Below is a small trained network, with its code and all its weights. Each question gives an input and a class and asks what happens when units are switched off, that is, made to give their printed mean instead of their output.

import numpy as np


def w(rows, s, z=0):
    codes = np.array(rows[::2]) - 128.0
    scale = np.full(codes.shape[1], s)
    scale[-1] = z or s
    return codes * scale


def f(y):
    return y / 2 * (1 + np.tanh(0.7978845608 * (y + 0.044715 * y**3)))


def log_softmax(a):
    a = a - a.max(-1, keepdims=True)
    return a - np.log(np.exp(a).sum(-1, keepdims=True))


def net(x, mask):
    res = np.array(x, float).reshape(1, 3) / 4 @ E
    y = f(res @ A[0][:, :-1].T + A[0][:, -1])
    res = res + np.where(mask, y, B[0][:, -1]) @ B[0][:, :-1]
    return log_softmax(res[-1] @ U[:, :-1].T + U[:, -1])


A, B = {}, {}
E = w([
[7,81,80,226],'x0',
[125,1,44,116],'x1',
[77,144,78,41],'x2',
],0.0098)
A[0] = w([
[71,163,119,205,211],'N1',
[109,104,109,99,108],'N2',
[81,79,39,152,179],'N3',
[106,197,137,128,226],'N4',
[82,123,98,104,156],'N5',
[165,86,143,233,228],'N6',
[149,89,104,180,194],'N7',
[71,137,176,244,212],'N8',
[109,123,100,104,92],'N9',
[167,198,212,72,168],'N10',
[174,90,136,125,253],'N11',
[165,140,123,53,191],'N12',
[86,162,131,141,163],'N13',
[91,133,71,99,122],'N14',
[85,135,125,248,182],'N15',
[93,55,51,156,144],'N16',
[159,119,104,46,108],'N17',
[62,113,88,139,239],'N18',
[155,199,180,104,153],'N19',
[133,133,149,140,97],'N20',
[146,110,161,169,121],'N21',
[158,109,94,100,86],'N22',
],0.015,0.0039)
B[0] = w([
[135,64,163,133,211],'N1',
[144,154,107,108,152],'N2',
[180,117,91,150,241],'N3',
[122,65,73,148,186],'N4',
[154,138,58,80,169],'N5',
[204,250,163,131,219],'N6',
[129,161,158,149,184],'N7',
[41,72,195,127,237],'N8',
[146,166,78,104,145],'N9',
[173,113,156,178,248],'N10',
[141,143,182,108,172],'N11',
[105,134,180,160,195],'N12',
[138,56,104,113,157],'N13',
[145,155,107,93,171],'N14',
[97,86,216,162,234],'N15',
[160,106,110,172,240],'N16',
[72,140,154,131,178],'N17',
[156,109,109,124,213],'N18',
[175,93,131,188,215],'N19',
[148,133,98,117,135],'N20',
[166,186,126,124,157],'N21',
[69,126,143,101,148],'N22',
],0.012,0.015)
U = w([
[78,30,130,96,62],'0',
[136,105,168,208,191],'1',
[115,124,99,129,23],'2',
[38,178,92,146,46],'3',
[201,164,107,138,92],'4',
[71,177,223,29,141],'5',
[38,189,87,154,46],'6',
[117,185,61,7,253],'7',
],0.012,0.0068)

Each question gives the input, the list of numbers given to net, and the class t.
The units are the neurons (one row each of A and B). Each row of codes is followed by its name. A weight is (code - 128) times the scale printed after its matrix; where a second scale follows, it is the last column's (A, B and U).
mask holds one flag per neuron, in row order. A switched-off neuron (its flag False) gives its mean, the last column of its row in B, instead of its output. The means were averaged over made-up inputs and are rounded, as every weight is.
A unit's drop is (log p(t) with every unit on - log p(t) with that unit switched off) / (log p(t) with every unit on - log p(t) with every unit switched off).
The circuit of an input: a set's keep is (log p(t) with only the set's units on - log p(t) with every unit switched off) / (log p(t) with every unit on - log p(t) with every unit switched off). Starting from the 12 units with the biggest drops (on a tie, the unit counted first), units are removed one at a time, each time the one whose removal leaves the highest keep (on an exact tie, the one counted first), for as long as the keep stays at least 0.8.
circuit, biggest first: the units of the circuit, biggest drop first
unit that matters most: the unit with the biggest drop
k most important neurons: the k neurons with the biggest drops, biggest first
drop when u is switched off: that unit's drop, to one decimal
input [7,-2,1], class 0: 2 most important neurons => [N8 N10]
input [-6,5,7], class 5: unit that matters most => N12
input [4,8,7], class 4: circuit, biggest first => [N3 N8]
input [-1,7,0], class 4: 2 most important neurons => [N8 N15]
input [2,8,3], class 4: 2 most important neurons => [N16 N3]
input [0,-3,7], class 7: 2 most important neurons => [N15 N8]
input [-2,4,-4], class 4: drop when N8 is switched off => 0.5
input [6,4,8], class 4: drop when N3 is switched off => 0.4
input [-2,3,-2], class 5: drop when N3 is switched off => 0.2
input [-3,7,5], class 7: drop when N21 is switched off => 0.0
